Here is a tiny trained network, its code and every weight. The questions are about switching its units off for an input and a class, where a switched-off unit gives its printed mean instead of its output.

import numpy as np


def w(rows, s, z=0):
    codes = np.array(rows[::2]) - 128.0
    scale = np.full(codes.shape[1], s)
    scale[-1] = z or s
    return codes * scale


def f(y):
    return y / 2 * (1 + np.tanh(0.7978845608 * (y + 0.044715 * y**3)))


def log_softmax(a):
    a = a - a.max(-1, keepdims=True)
    return a - np.log(np.exp(a).sum(-1, keepdims=True))


def net(x, mask):
    res = np.array(x, float).reshape(1, 6) / 4 @ E
    y = f(res @ A[0][:, :-1].T + A[0][:, -1])
    res = res + np.where(mask, y, B[0][:, -1]) @ B[0][:, :-1]
    return log_softmax(res[-1] @ U[:, :-1].T + U[:, -1])


A, B = {}, {}
E = w([
[129,129,128],'x0',
[88,105,21],'x1',
[129,131,128],'x2',
[237,169,84],'x3',
[128,127,129],'x4',
[164,1,122],'x5',
],0.0081)
A[0] = w([
[130,132,217,124],'n1',
[139,67,142,129],'n2',
[107,113,49,130],'n3',
[90,202,115,66],'n4',
[215,174,73,64],'n5',
[88,220,112,122],'n6',
[10,89,172,78],'n7',
[84,129,58,110],'n8',
[93,129,70,159],'n9',
[188,94,114,127],'n10',
[102,215,131,147],'n11',
[112,172,141,255],'n12',
[101,138,85,214],'n13',
],0.012,0.0045)
B[0] = w([
[200,119,167,200],'n1',
[42,114,32,179],'n2',
[155,151,184,205],'n3',
[91,102,78,202],'n4',
[85,218,100,235],'n5',
[116,68,61,254],'n6',
[86,255,117,250],'n7',
[224,145,182,196],'n8',
[222,118,201,200],'n9',
[53,164,61,184],'n10',
[90,60,93,247],'n11',
[147,55,149,242],'n12',
[173,88,173,214],'n13',
],0.008,0.0052)
U = w([
[76,40,68,104],'0',
[99,244,129,42],'1',
[230,112,224,66],'2',
[138,95,147,252],'3',
[136,91,146,176],'4',
],0.011,0.0027)

Each question gives the input, the list of numbers given to net, and the class t.
The units are the neurons (one row each of A and B). Each row of codes is followed by its name. A weight is (code - 128) times the scale printed after its matrix; where a second scale follows, it is the last column's (A, B and U).
mask holds one flag per neuron, in row order. A switched-off neuron (its flag False) gives its mean, the last column of its row in B, instead of its output. The means were averaged over made-up inputs and are rounded, as every weight is.
A unit's drop is (log p(t) with every unit on - log p(t) with that unit switched off) / (log p(t) with every unit on - log p(t) with every unit switched off).
The circuit of an input: a set's keep is (log p(t) with only the set's units on - log p(t) with every unit switched off) / (log p(t) with every unit on - log p(t) with every unit switched off). Starting from the 12 units with the biggest drops (on a tie, the unit counted first), units are removed one at a time, each time the one whose removal leaves the highest keep (on an exact tie, the one counted first), for as long as the keep stays at least 0.8.
units of the circuit, in order: the units of the circuit, biggest drop first
most important unit: the unit with the biggest drop
k most important neurons: the k neurons with the biggest drops, biggest first
drop when u is switched off: that unit's drop, to one decimal
input [-6,6,4,-6,6,4], class 1: units of the circuit, in order => (n7 n6)
input [2,6,-7,8,-5,6], class 1: most important unit => n5
input [-6,4,-6,6,-6,1], class 1: units of the circuit, in order => (n5 n11)
input [7,5,-7,3,-2,-8], class 0: units of the circuit, in order => (n6 n11)
input [3,-4,6,8,-2,6], class 1: units of the circuit, in order => (n5 n10)
input [-1,7,3,-1,8,5], class 3: 2 most important neurons => (n2 n1)
input [-5,6,1,-3,7,4], class 3: 2 most important neurons => (n2 n1)
input [2,-6,3,7,-5,-7], class 0: 2 most important neurons => (n11 n6)
input [5,-3,8,-7,-6,3], class 1: drop when n7 is switched off => 0.7
input [-4,8,7,1,-3,6], class 2: drop when n2 is switched off => -0.1
input [-1,5,3,4,5,-1], class 2: drop when n13 is switched off => 0.1
